M: 40  -66  -34  -75  37  39  -37  81
J: 70  -15  -13  -30  -75  -66  63  -30
E: -26  -66  -34  -75  -43  39  -57  81
U: 13  20  35  -45  -41  45  17  24
T: 72  -55  -6  66  -65  -63  -23  -36
R: 36  -79  -72  -82  -73  -39  -61  -19
F: -40  -16  61  -76  65  -76  -62  39
loc: 40
M, 1
loc: -63
T, 6
loc: 36
R, 1
loc: -41
U, 5
loc: -36
T, 8
loc: 65
F, 5
loc: -45
U, 4

P: -33  -10  -20  -8  24  -67  -2  13  37  -39  1  1  44  -9
C: 15  -6  9  3  34  63  -41  -12  -43  38  89  -1  11  9
G: -33  -10  -2  -8  24  -67  -2  13  37  -39  2  3  44  -9
X: -22  3  -10  6  -4  -6  22  0  -28  -27  -4  -37  27  9
Y: 31  2  -12  -9  21  4  9  46  -22  23  -36  22  -57  -30
W: 23  -3  -17  -11  -7  9  -5  -23  44  -23  24  -3  8  27
loc: -1
C, 12
loc: -27
X, 10
loc: 38
C, 10
loc: -11
W, 4
q: -22  3  -10  6  -4  -6  22  0  -28  -27  -4  -37  27  9
X

S: -11  -15  -17  -19  -30  46  -28  10  45  0  11  -22  -15  -7  -18  1  13  -20  6  -3
D: 55  5  -3  20  24  -46  12  -35  7  0  -68  55  31  -14  13  49  8  -5  -12  24
H: 8  -35  -13  19  18  -9  -15  -16  7  -4  -26  24  17  -22  17  17  15  -7  11  32
V: -37  -31  7  -17  -9  22  -20  -9  18  -33  12  -14  12  12  8  -20  4  13  8  -1
L: 58  26  75  -18  39  -59  -22  -56  49  -39  -60  76  32  -28  -57  10  -26  -40  -44  -71
K: -4  25  3  -19  -26  9  19  1  -12  -1  5  -21  -1  36  -1  -8  -8  27  -4  -7
A: 20  28  -18  0  -17  7  15  19  12  31  -2  -10  -18  4  -27  9  1  -7  -4  -2
B: 20  28  -18  0  -18  7  15  20  13  30  32  -11  -18  4  -7  9  2  -7  -4  -1
loc: -13
H, 3
loc: 26
L, 2
loc: 46
S, 6
loc: -71
L, 20
loc: -39
L, 10
loc: -33
V, 10

Q: -37  18  -9  -7  33  4  9  -33  25  -8  0  -29  -16  0  12  -3  -7  -4  -18
Z: 38  -9  -1  26  -57  25  -48  60  -5  10  4  68  -31  6  -10  -85  -22  20  -74
N: 12  -29  -20  6  -6  -27  0  18  -32  9  -7  6  -11  1  -32  22  0  0  57
loc: -22
Z, 17
loc: 26
Z, 4
loc: 60
Z, 8

zozav: 3  -28  13  -37  8  -24  9  -6  6  13  -19  23  26  35  -13  12  -26  48  31  -25  22  -21  -29  -22  4  11  24  -26  22  8  21  1  14  32
mabaz: 3  -28  13  30  8  -24  9  -6  6  13  -19  23  26  35  -13  12  -26  48  31  -25  22  -21  -29  -22  4  11  12  -26  22  8  21  1  14  32
tatu: -25  10  38  -2  -28  10  -38  12  13  31  -11  46  12  -28  6  29  4  -21  -23  16  -18  14  19  14  10  -37  -35  6  -31  13  -18  -5  -37  0
zuv: -9  81  4  -36  -7  66  1  45  7  11  2  -15  11  -22  53  3  6  -65  -33  86  -36  75  17  1  29  -2  -2  4  -11  20  -30  -18  -2  -39
loc: -15
zuv, 12
q: 3  -28  13  30  8  -24  9  -6  6  13  -19  23  26  35  -13  12  -26  48  31  -25  22  -21  -29  -22  4  11  12  -26  22  8  21  1  14  32
mabaz
loc: 20
zuv, 30
loc: 75
zuv, 22
loc: 2
zuv, 11
q: -9  81  4  -36  -7  66  1  45  7  11  2  -15  11  -22  53  3  6  -65  -33  86  -36  75  17  1  29  -2  -2  4  -11  20  -30  -18  -2  -39
zuv

digod: -19  5  -52  34
dagu: -42  33  -20  49
mili: -59  -5  -21  54
mes: 56  38  -21  -19
loc: 5
digod, 2
loc: -20
dagu, 3
loc: -59
mili, 1
loc: 34
digod, 4
loc: 56
mes, 1
loc: -52
digod, 3
loc: -5
mili, 2

Kovil: 50  28  13  9  12  -10  -41  45  28
nemi: -16  -2  -21  -9  -24  5  -30  -15  64
Sirun: -23  27  -17  -9  -32  -23  -17  0  -6
lum: 30  42  -14  -11  20  -32  -2  -4  -6
kopen: -39  -69  -18  12  20  -12  -13  -27  -13
rogeg: -16  -16  1  -17  -24  1  -9  -18  14
Resen: -42  -27  -7  -7  -41  8  1  -57  -52
tadob: 8  -4  -31  -38  -29  3  0  -10  35
kazup: 0  -2  -21  -9  -24  5  -30  -17  21
loc: -14
lum, 3
loc: -15
nemi, 8

fon: 46  -2  -32  -76  50  44
rok: 7  54  18  39  -14  15
Savo: -24  11  46  -3  -24  -34
lud: -47  -7  26  -34  -48  -45
ged: 29  -35  -29  -78  46  20
Vufu: 34  33  -8  -25  25  37
bolin: -5  49  31  51  32  -2
Vuniv: -2  -9  -40  0  -8  15
loc: -48
lud, 5
loc: 33
Vufu, 2
loc: -35
ged, 2

